Below are the code and all the weights of a small trained network. Each question names an input and a class and asks about switching units off, where a switched-off unit gives its printed mean instead of its output.

import numpy as np


def w(rows, s, z=0):
    codes = np.array(rows[::2]) - 128.0
    scale = np.full(codes.shape[1], s)
    scale[-1] = z or s
    return codes * scale


def norm(h):
    return h / np.sqrt((h * h).mean(-1, keepdims=True) + 1e-5)


def f(y):
    return y / 2 * (1 + np.tanh(0.7978845608 * (y + 0.044715 * y**3)))


def log_softmax(a):
    a = a - a.max(-1, keepdims=True)
    return a - np.log(np.exp(a).sum(-1, keepdims=True))


def net(x, mask):
    res = np.array(x, float).reshape(1, 6) / 4 @ E
    u = 0
    for l in range(2):
        y = f(norm(res) @ A[l][:, :-1].T + A[l][:, -1])
        res = res + np.where(mask[u : u + 5], y, B[l][:, -1]) @ B[l][:, :-1]
        u += 5
    return log_softmax(norm(res)[-1] @ U[:, :-1].T + U[:, -1])


A, B = {}, {}
E = w([
[133,85,9],'x0',
[116,117,199],'x1',
[170,81,146],'x2',
[188,189,118],'x3',
[87,151,157],'x4',
[134,136,152],'x5',
],0.013)
A[0] = w([
[103,173,155,88],'0.n1',
[29,210,58,46],'0.n2',
[248,224,98,2],'0.n3',
[100,183,174,160],'0.n4',
[150,107,78,155],'0.n5',
],0.016,0.0047)
B[0] = w([
[129,64,163,162],'0.n1',
[18,176,50,255],'0.n2',
[199,253,67,239],'0.n3',
[117,103,178,229],'0.n4',
[96,79,149,226],'0.n5',
],0.021,0.005)
A[1] = w([
[253,173,94,121],'1.n1',
[116,83,79,101],'1.n2',
[151,117,166,113],'1.n3',
[121,112,107,25],'1.n4',
[175,22,65,2],'1.n5',
],0.023,0.0034)
B[1] = w([
[171,238,102,255],'1.n1',
[143,62,93,202],'1.n2',
[89,150,131,164],'1.n3',
[140,107,116,131],'1.n4',
[188,4,135,214],'1.n5',
],0.031,0.0081)
U = w([
[38,121,46,2],'0',
[200,230,116,137],'1',
[78,135,249,136],'2',
[69,146,118,220],'3',
[186,33,126,93],'4',
],0.02,0.0054)

Each question gives the input, the list of numbers given to net, and the class t.
The units are the neurons (one row each of A and B). Each row of codes is followed by its name. A weight is (code - 128) times the scale printed after its matrix; where a second scale follows, it is the last column's (A, B and U).
mask holds one flag per neuron, layer by layer. A switched-off neuron (its flag False) gives its mean, the last column of its row in B, instead of its output. The means were averaged over made-up inputs and are rounded, as every weight is.
A unit's drop is (log p(t) with every unit on - log p(t) with that unit switched off) / (log p(t) with every unit on - log p(t) with every unit switched off).
The circuit of an input: a set's keep is (log p(t) with only the set's units on - log p(t) with every unit switched off) / (log p(t) with every unit on - log p(t) with every unit switched off). Starting from all 10 units, units are removed one at a time, each time the one whose removal leaves the highest keep (on an exact tie, the one counted first), for as long as the keep stays at least 0.8.
units of the circuit, in order: the units of the circuit, biggest drop first
unit that matters most: the unit with the biggest drop
k most important neurons: the k neurons with the biggest drops, biggest first
top k neurons in layer l: the k neurons of layer l with the biggest drops, biggest first
drop of u: that unit's drop, to one decimal
input [-2,4,-3,-7,-5,-5], class 2: units of the circuit, in order : [0.n2; 1.n1; 1.n5]
input [-8,-5,-1,0,-3,3], class 2: unit that matters most : 0.n4
input [-7,-6,-7,-4,1,2], class 3: top 2 neurons in layer 0 : [0.n2; 0.n5]
input [8,-4,0,5,7,1], class 0: units of the circuit, in order : [0.n2; 1.n1]
input [4,7,0,5,6,2], class 2: 2 most important neurons : [0.n4; 0.n1]
input [-2,6,4,-2,-5,-4], class 2: units of the circuit, in order : [1.n1; 1.n2; 1.n5]
input [7,0,-1,-3,2,-1], class 4: units of the circuit, in order : [0.n3; 1.n5]
input [2,-8,-3,4,8,-3], class 3: 2 most important neurons : [0.n2; 1.n5]
input [-2,-2,7,-1,1,-2], class 4: 4 most important neurons : [0.n3; 0.n4; 0.n2; 1.n5]
input [4,-5,-6,4,2,4], class 3: 3 most important neurons : [0.n2; 1.n1; 1.n5]
input [-6,-2,2,-4,-7,-7], class 2: top 2 neurons in layer 0 : [0.n3; 0.n2]
input [2,0,-5,2,0,-6], class 0: drop of 1.n1 : 0.2
input [-6,-1,2,-5,-2,2], class 2: drop of 1.n1 : 0.1
input [1,3,-7,2,-5,-7], class 0: drop of 1.n1 : 0.3
input [-4,8,-1,-2,-7,-8], class 2: unit that matters most : 1.n1
